Below are the code and all the weights of a small trained network. Each question names an input and a target symbol and asks about switching units off, where a switched-off unit gives its printed mean instead of its output.

import numpy as np


def w(rows, s, z=0):
    codes = np.array(rows[::2]) - 128.0
    scale = np.full(codes.shape[1], s)
    scale[-1] = z or s
    return codes * scale


def norm(h):
    return h / np.sqrt((h * h).mean(-1, keepdims=True) + 1e-5)


def f(y):
    return y / 2 * (1 + np.tanh(0.7978845608 * (y + 0.044715 * y**3)))


def softmax(a):
    e = np.exp(a - a.max(-1, keepdims=True))
    return e / e.sum(-1, keepdims=True)


def log_softmax(a):
    a = a - a.max(-1, keepdims=True)
    return a - np.log(np.exp(a).sum(-1, keepdims=True))


def net(x, mask):
    ids = ['ΓΠαδεζμξφ'.index(c) for c in x.split()]
    T = len(ids)
    res = E[ids] + P[:T]
    u = 0
    for l in range(3):
        q, k, v = (norm(res) @ M[l].T for M in (Q, K, V))
        z = softmax(np.where(np.tri(T) > 0, q @ k.T / 2**0.5, -1e9)) @ v
        res = res + np.where(mask[u], z, O[l][:, -1]) @ O[l][:, :-1]
        u += 1
        y = f(norm(res) @ A[l][:, :-1].T + A[l][:, -1])
        res = res + np.where(mask[u : u + 4], y, B[l][:, -1]) @ B[l][:, :-1]
        u += 4
    return log_softmax(norm(res)[-1] @ U[:, :-1].T + U[:, -1])


Q, K, V, O, A, B = {}, {}, {}, {}, {}, {}
E = w([
[202,126,112,132,187,56,173,97],'Γ',
[205,241,111,148,125,160,176,91],'Π',
[216,135,164,231,123,130,49,145],'α',
[171,125,107,78,205,136,41,163],'δ',
[61,248,96,73,173,157,116,124],'ε',
[119,142,1,188,107,102,165,172],'ζ',
[70,156,152,126,119,149,77,77],'μ',
[182,100,89,82,122,178,129,89],'ξ',
[148,100,110,151,94,118,131,68],'φ',
],0.0067)
P = w([
[190,178,134,79,55,1,61,137],'0',
[165,170,124,91,86,40,75,116],'1',
[152,156,117,112,106,59,84,106],'2',
[142,146,109,139,133,89,89,110],'3',
[135,134,104,143,146,118,98,111],'4',
[120,124,98,156,162,138,93,113],'5',
[106,105,97,166,177,168,102,115],'6',
[106,101,92,173,189,195,110,117],'7',
[101,82,95,187,202,219,126,115],'8',
],0.0045)
Q[0] = w([
[148,135,115,184,239,179,147,128],'L0H1',
[110,86,251,79,88,162,196,157],'L0H1',
],0.012)
K[0] = w([
[104,107,72,233,246,218,131,141],'L0H1',
[220,254,156,127,157,42,103,245],'L0H1',
],0.0085)
V[0] = w([
[253,212,252,146,247,134,65,134],'L0H1',
[157,56,254,80,83,211,63,5],'L0H1',
],0.0054)
O[0] = w([
[113,203,190,113,121,172,104,255,253],'L0H1',
[92,120,231,23,55,189,106,60,171],'L0H1',
],0.0038,0.0024)
A[0] = w([
[95,76,163,74,98,139,157,224,56],'L0N1',
[101,140,81,136,19,102,254,101,120],'L0N2',
[37,94,169,134,149,167,160,156,110],'L0N3',
[119,82,160,217,24,97,209,69,2],'L0N4',
],0.0084,0.0014)
B[0] = w([
[116,92,104,134,78,141,194,126,11],'L0N1',
[185,182,72,136,102,88,55,135,254],'L0N2',
[92,157,74,180,136,101,113,123,72],'L0N3',
[150,87,114,80,104,168,2,88,181],'L0N4',
],0.0053,0.00079)
Q[1] = w([
[123,2,138,78,5,75,174,165],'L1H1',
[79,134,60,159,148,143,155,187],'L1H1',
],0.013)
K[1] = w([
[183,151,181,99,82,2,205,139],'L1H1',
[174,172,113,221,153,132,129,140],'L1H1',
],0.012)
V[1] = w([
[203,254,125,240,66,209,100,21],'L1H1',
[158,30,231,213,36,37,185,153],'L1H1',
],0.0063)
O[1] = w([
[119,73,254,234,78,78,161,124,214],'L1H1',
[158,202,167,156,243,207,98,43,2],'L1H1',
],0.0041,0.0077)
A[1] = w([
[125,134,125,71,148,77,255,61,103],'L1N1',
[181,230,71,107,77,156,129,107,4],'L1N2',
[245,95,121,125,77,167,148,70,53],'L1N3',
[112,143,118,92,243,103,120,81,78],'L1N4',
],0.0073,0.0015)
B[1] = w([
[134,171,3,157,104,55,201,132,174],'L1N1',
[86,187,151,69,28,83,135,145,176],'L1N2',
[143,115,97,152,30,54,224,94,251],'L1N3',
[142,34,58,105,230,111,29,89,93],'L1N4',
],0.0041,0.0027)
Q[2] = w([
[149,187,155,133,229,225,202,210],'L2H1',
[99,51,124,198,22,57,123,248],'L2H1',
],0.012)
K[2] = w([
[91,186,155,134,190,75,148,249],'L2H1',
[43,82,81,180,130,212,156,137],'L2H1',
],0.014)
V[2] = w([
[255,76,102,116,113,179,111,143],'L2H1',
[122,154,160,147,139,74,10,144],'L2H1',
],0.011)
O[2] = w([
[111,86,189,72,113,60,217,204,200],'L2H1',
[114,24,81,125,147,255,164,100,245],'L2H1',
],0.0052,0.0012)
A[2] = w([
[74,74,147,100,196,88,35,125,27],'L2N1',
[96,181,164,122,178,62,144,192,205],'L2N2',
[46,158,244,149,215,183,132,114,254],'L2N3',
[155,112,85,110,82,125,142,79,241],'L2N4',
],0.011,0.00092)
B[2] = w([
[212,225,177,86,151,51,132,28,139],'L2N1',
[145,157,107,155,149,255,197,113,253],'L2N2',
[63,168,153,141,199,67,130,129,176],'L2N3',
[77,141,151,146,191,110,116,63,237],'L2N4',
],0.0071,0.0041)
U = w([
[192,112,43,157,243,105,196,131,188],'Γ',
[176,254,169,138,78,111,164,136,250],'Π',
[204,97,238,212,130,216,111,198,55],'α',
[226,135,110,4,186,171,96,156,197],'δ',
[40,119,53,52,98,220,125,229,108],'ε',
[148,153,15,169,93,51,20,194,9],'ζ',
[29,184,204,142,245,157,99,123,94],'μ',
[101,54,180,55,63,50,170,101,88],'ξ',
[88,91,127,115,119,191,64,6,137],'φ',
],0.0055,0.0021)

Each question gives the input, a string of symbols that net reads in full, and the target symbol t.
The units are the heads (2 rows each of Q, K, V and O) and the neurons (one row each of A and B). Each row of codes is followed by its name. A weight is (code - 128) times the scale printed after its matrix; where a second scale follows, it is the last column's (O, A, B and U).
mask holds one flag per unit, layer by layer, with each layer's heads first. A switched-off unit (its flag False) gives its mean, the last column of its rows in O or B, instead of its output. The means were averaged over made-up inputs and are rounded, as every weight is.
A unit's drop is (log p(t) with every unit on - log p(t) with that unit switched off) / (log p(t) with every unit on - log p(t) with every unit switched off).
most important unit: the unit with the biggest drop
k most important neurons: the k neurons with the biggest drops, biggest first
top k neurons in layer l: the k neurons of layer l with the biggest drops, biggest first
drop of u: that unit's drop, to one decimal
input Γ Π Π Γ Γ α Γ, target μ: most important unit => L1H1
input Γ φ Π Π, target ξ: 2 most important neurons => [L0N4 L2N2]
input ξ φ ε Π Π Π μ α δ, target φ: 2 most important neurons => [L0N3 L2N1]
input Γ Γ δ ξ Π ε μ Π ζ, target φ: 2 most important neurons => [L0N2 L2N4]
input ζ δ Π ε ε Π δ φ ξ, target ξ: 3 most important neurons => [L0N4 L1N3 L2N2]
input φ δ Γ ε, target ζ: 2 most important neurons => [L0N2 L2N2]
input δ Π ζ α ε α, target ζ: 2 most important neurons => [L0N2 L2N2]
input Π Π ξ ε α δ, target δ: 2 most important neurons => [L2N1 L1N3]
input Π ζ ζ φ ξ Π δ Π, target ε: top 2 neurons in layer 1 => [L1N2 L1N3]
input Π μ ξ ξ Γ Γ ζ φ α, target ξ: 2 most important neurons => [L0N4 L2N2]
input δ ε Γ, target ζ: 2 most important neurons => [L2N2 L1N3]
input ε α Γ Π ξ Γ δ, target Π: 2 most important neurons => [L2N1 L2N2]
input Π Γ Γ Γ ε α, target ζ: 2 most important neurons => [L2N2 L0N2]
input Π Π δ Γ α φ ε δ, target ξ: most important unit => L0H1
input Γ μ Γ, target φ: drop of L2N2 => 0.0
input Γ Γ μ, target μ: drop of L0H1 => 0.4
input ζ ε Π ζ Π, target Γ: drop of L0H1 => 1.2
input Π ξ ζ φ, target φ: drop of L0H1 => 0.3
input Γ Π α Π ξ α ζ, target Π: 2 most important neurons => [L0N2 L2N2]
input Π Π Γ Π ξ α δ Π, target ε: most important unit => L1H1
